Below are the code and all the weights of a small trained network. Each question names an input and a class and asks about switching units off, where a switched-off unit gives its printed mean instead of its output.

import numpy as np


def w(rows, s, z=0):
    codes = np.array(rows[::2]) - 128.0
    scale = np.full(codes.shape[1], s)
    scale[-1] = z or s
    return codes * scale


def f(y):
    return y / 2 * (1 + np.tanh(0.7978845608 * (y + 0.044715 * y**3)))


def log_softmax(a):
    a = a - a.max(-1, keepdims=True)
    return a - np.log(np.exp(a).sum(-1, keepdims=True))


def net(x, mask):
    res = np.array(x, float).reshape(1, 8) / 4 @ E
    y = f(res @ A[0][:, :-1].T + A[0][:, -1])
    res = res + np.where(mask, y, B[0][:, -1]) @ B[0][:, :-1]
    return log_softmax(res[-1] @ U[:, :-1].T + U[:, -1])


A, B = {}, {}
E = w([
[4,227,145,196],'x0',
[175,231,74,66],'x1',
[129,127,126,129],'x2',
[131,126,126,130],'x3',
[125,126,127,128],'x4',
[98,77,3,205],'x5',
[128,132,125,130],'x6',
[38,96,102,11],'x7',
],0.0067)
A[0] = w([
[121,99,65,165,94],'neuron 0',
[76,117,133,63,151],'neuron 1',
[68,98,109,65,132],'neuron 2',
[194,65,109,100,71],'neuron 3',
[56,169,133,137,67],'neuron 4',
[119,101,74,153,63],'neuron 5',
[117,106,60,153,53],'neuron 6',
[165,137,156,175,176],'neuron 7',
[117,64,177,171,162],'neuron 8',
[103,76,182,155,206],'neuron 9',
[114,100,65,135,95],'neuron 10',
[211,54,112,71,56],'neuron 11',
[157,168,143,198,103],'neuron 12',
[165,209,71,100,220],'neuron 13',
[151,146,201,106,106],'neuron 14',
[76,115,104,57,178],'neuron 15',
[128,125,244,82,59],'neuron 16',
[141,177,105,110,255],'neuron 17',
[156,167,100,101,217],'neuron 18',
],0.011,0.0036)
B[0] = w([
[156,233,79,24,183],'neuron 0',
[208,131,98,213,214],'neuron 1',
[253,86,136,180,214],'neuron 2',
[30,197,203,213,203],'neuron 3',
[111,143,200,196,182],'neuron 4',
[128,225,94,52,157],'neuron 5',
[135,218,81,80,164],'neuron 6',
[212,64,111,142,197],'neuron 7',
[99,77,110,50,208],'neuron 8',
[81,51,72,51,209],'neuron 9',
[164,222,120,112,165],'neuron 10',
[34,191,210,210,238],'neuron 11',
[178,102,168,186,200],'neuron 12',
[80,30,135,62,254],'neuron 13',
[150,196,49,72,190],'neuron 14',
[199,105,137,248,232],'neuron 15',
[141,238,45,37,220],'neuron 16',
[80,29,125,146,219],'neuron 17',
[73,44,132,97,204],'neuron 18',
],0.0063,0.0054)
U = w([
[16,209,225,216,92],'0',
[167,247,50,52,66],'1',
[121,99,112,136,253],'2',
[125,96,115,122,237],'3',
[254,89,130,194,59],'4',
[53,12,102,61,25],'5',
],0.0096,0.0057)

Each question gives the input, the list of numbers given to net, and the class t.
The units are the neurons (one row each of A and B). Each row of codes is followed by its name. A weight is (code - 128) times the scale printed after its matrix; where a second scale follows, it is the last column's (A, B and U).
mask holds one flag per neuron, in row order. A switched-off neuron (its flag False) gives its mean, the last column of its row in B, instead of its output. The means were averaged over made-up inputs and are rounded, as every weight is.
A unit's drop is (log p(t) with every unit on - log p(t) with that unit switched off) / (log p(t) with every unit on - log p(t) with every unit switched off).
The circuit of an input: a set's keep is (log p(t) with only the set's units on - log p(t) with every unit switched off) / (log p(t) with every unit on - log p(t) with every unit switched off). Starting from the 12 units with the biggest drops (on a tie, the unit counted first), units are removed one at a time, each time the one whose removal leaves the highest keep (on an exact tie, the one counted first), for as long as the keep stays at least 0.8.
units of the circuit, in order: the units of the circuit, biggest drop first
most important unit: the unit with the biggest drop
top k neurons: the k neurons with the biggest drops, biggest first
drop when u is switched off: that unit's drop, to one decimal
input [-7,5,1,-6,6,-2,6,8], class 4: units of the circuit, in order	[neuron 2; neuron 15]
input [-4,8,-6,5,-3,-3,2,6], class 5: most important unit	neuron 13
input [5,1,-4,8,2,-7,1,-4], class 1: top 2 neurons	[neuron 16; neuron 14]
input [-6,8,-6,8,0,-1,-4,-3], class 5: units of the circuit, in order	[neuron 13; neuron 18]
input [5,-8,-6,6,8,-8,5,0], class 1: units of the circuit, in order	[neuron 16; neuron 14]
input [-1,6,4,-3,3,7,2,-3], class 1: top 2 neurons	[neuron 0; neuron 6]
input [6,8,-7,5,-6,-5,-3,-4], class 5: units of the circuit, in order	[neuron 13; neuron 17; neuron 18]
input [3,-7,-4,2,-8,-5,-1,2], class 5: top 2 neurons	[neuron 9; neuron 8]
input [-5,-8,0,-7,-1,5,1,-7], class 5: top 2 neurons	[neuron 8; neuron 9]
input [2,-7,-2,3,-1,-2,-5,-1], class 5: units of the circuit, in order	[neuron 9; neuron 8]
input [-4,7,0,-2,-4,1,-4,-1], class 5: top 2 neurons	[neuron 13; neuron 18]
input [0,6,0,-3,-6,3,4,6], class 4: top 4 neurons	[neuron 15; neuron 2; neuron 1; neuron 9]
input [7,8,-2,-2,-5,7,-4,-2], class 5: top 2 neurons	[neuron 13; neuron 17]
input [-6,-6,6,-4,-6,7,-1,-2], class 1: most important unit	neuron 0
input [-3,7,-8,-6,-2,-4,3,-5], class 3: top 2 neurons	[neuron 9; neuron 8]
input [3,-7,6,4,-6,8,-5,-5], class 1: drop when neuron 0 is switched off	0.3
input [-2,-7,-4,-7,7,0,4,-1], class 5: drop when neuron 13 is switched off	-0.1
input [-8,-2,2,3,-3,5,0,-3], class 0: drop when neuron 3 is switched off	0.2
